Below are the code and all the weights of a small trained network. Each question names an input and a class and asks about switching units off, where a switched-off unit gives its printed mean instead of its output.

import numpy as np


def w(rows, s, z=0):
    codes = np.array(rows[::2]) - 128.0
    scale = np.full(codes.shape[1], s)
    scale[-1] = z or s
    return codes * scale


def f(y):
    return y / 2 * (1 + np.tanh(0.7978845608 * (y + 0.044715 * y**3)))


def log_softmax(a):
    a = a - a.max(-1, keepdims=True)
    return a - np.log(np.exp(a).sum(-1, keepdims=True))


def net(x, mask):
    res = np.array(x, float).reshape(1, 8) / 4 @ E
    y = f(res @ A[0][:, :-1].T + A[0][:, -1])
    res = res + np.where(mask, y, B[0][:, -1]) @ B[0][:, :-1]
    return log_softmax(res[-1] @ U[:, :-1].T + U[:, -1])


A, B = {}, {}
E = w([
[123,130,131,131],'x0',
[109,119,229,254],'x1',
[93,141,214,54],'x2',
[119,134,127,130],'x3',
[184,220,143,121],'x4',
[139,118,129,126],'x5',
[136,124,131,129],'x6',
[129,124,128,129],'x7',
],0.0083)
A[0] = w([
[189,124,167,94,246],'neuron 1',
[120,133,225,63,90],'neuron 2',
[131,120,72,61,30],'neuron 3',
[121,92,83,87,119],'neuron 4',
[132,125,167,105,70],'neuron 5',
[112,144,141,179,85],'neuron 6',
[111,123,167,203,59],'neuron 7',
[188,119,38,230,75],'neuron 8',
[203,249,133,125,118],'neuron 9',
[137,111,196,189,78],'neuron 10',
[150,132,77,67,79],'neuron 11',
[86,11,97,125,145],'neuron 12',
[116,103,158,189,94],'neuron 13',
[131,116,193,149,82],'neuron 14',
],0.011)
B[0] = w([
[91,135,57,202,254],'neuron 1',
[129,55,59,86,170],'neuron 2',
[202,175,164,70,143],'neuron 3',
[163,156,160,139,158],'neuron 4',
[132,95,163,97,119],'neuron 5',
[197,102,126,98,136],'neuron 6',
[189,146,121,111,158],'neuron 7',
[60,65,120,40,189],'neuron 8',
[79,117,245,144,194],'neuron 9',
[166,163,98,89,171],'neuron 10',
[171,156,169,125,158],'neuron 11',
[123,139,210,187,197],'neuron 12',
[184,186,106,89,161],'neuron 13',
[159,125,103,52,146],'neuron 14',
],0.011,0.0094)
U = w([
[148,141,105,123,241],'0',
[249,179,138,59,1],'1',
[135,141,99,137,187],'2',
[141,137,104,131,172],'3',
[125,135,195,133,81],'4',
[136,150,89,137,154],'5',
[151,135,99,140,132],'6',
[113,57,99,20,11],'7',
],0.014,0.0081)

Each question gives the input, the list of numbers given to net, and the class t.
The units are the neurons (one row each of A and B). Each row of codes is followed by its name. A weight is (code - 128) times the scale printed after its matrix; where a second scale follows, it is the last column's (A, B and U).
mask holds one flag per neuron, in row order. A switched-off neuron (its flag False) gives its mean, the last column of its row in B, instead of its output. The means were averaged over made-up inputs and are rounded, as every weight is.
A unit's drop is (log p(t) with every unit on - log p(t) with that unit switched off) / (log p(t) with every unit on - log p(t) with every unit switched off).
The circuit of an input: a set's keep is (log p(t) with only the set's units on - log p(t) with every unit switched off) / (log p(t) with every unit on - log p(t) with every unit switched off). Starting from the 12 units with the biggest drops (on a tie, the unit counted first), units are removed one at a time, each time the one whose removal leaves the highest keep (on an exact tie, the one counted first), for as long as the keep stays at least 0.8.
circuit, biggest first: the units of the circuit, biggest drop first
unit that matters most: the unit with the biggest drop
k most important neurons: the k neurons with the biggest drops, biggest first
drop when u is switched off: that unit's drop, to one decimal
input [2,-4,2,1,7,3,0,-6], class 4: circuit, biggest first	neuron 9
input [4,-7,-6,4,0,-2,4,6], class 1: 3 most important neurons	neuron 3; neuron 11; neuron 4
input [-2,-8,6,-2,-3,-7,7,3], class 1: circuit, biggest first	neuron 3; neuron 11
input [-4,4,-6,5,-8,-5,1,3], class 4: 2 most important neurons	neuron 12; neuron 1
input [4,-8,-3,-3,0,5,8,-2], class 1: 2 most important neurons	neuron 3; neuron 11
input [0,8,8,-1,6,6,5,3], class 1: circuit, biggest first	neuron 10; neuron 14
input [6,6,5,-2,4,1,3,-2], class 1: circuit, biggest first	neuron 10; neuron 14
input [7,-8,4,-7,-1,7,-7,-4], class 1: 3 most important neurons	neuron 3; neuron 11; neuron 4
input [-8,-8,1,-6,1,3,-1,2], class 1: 2 most important neurons	neuron 3; neuron 11
input [-2,5,8,1,-7,4,-7,-4], class 7: 2 most important neurons	neuron 2; neuron 14
input [-4,5,-4,1,7,-7,-3,-6], class 4: 2 most important neurons	neuron 9; neuron 2
input [-5,2,-8,2,0,-7,4,2], class 7: 2 most important neurons	neuron 8; neuron 1
input [4,-7,-4,-3,-1,-3,3,0], class 1: 3 most important neurons	neuron 3; neuron 11; neuron 4
input [0,3,8,-6,0,7,5,1], class 7: circuit, biggest first	neuron 2
input [-1,6,7,-5,4,-4,3,8], class 2: 2 most important neurons	neuron 1; neuron 8
input [8,4,7,-5,3,-3,2,3], class 5: 2 most important neurons	neuron 8; neuron 1
input [-3,-7,-7,6,8,-6,-2,-3], class 4: drop when neuron 9 is switched off	0.9
input [2,-4,7,7,-8,-5,0,4], class 4: drop when neuron 12 is switched off	0.9
input [2,-7,-7,-7,8,8,-4,2], class 4: drop when neuron 11 is switched off	0.1
input [-3,8,5,-2,-4,-1,-8,-2], class 1: drop when neuron 14 is switched off	0.1
input [4,-3,-8,3,2,-2,5,7], class 7: unit that matters most	neuron 8
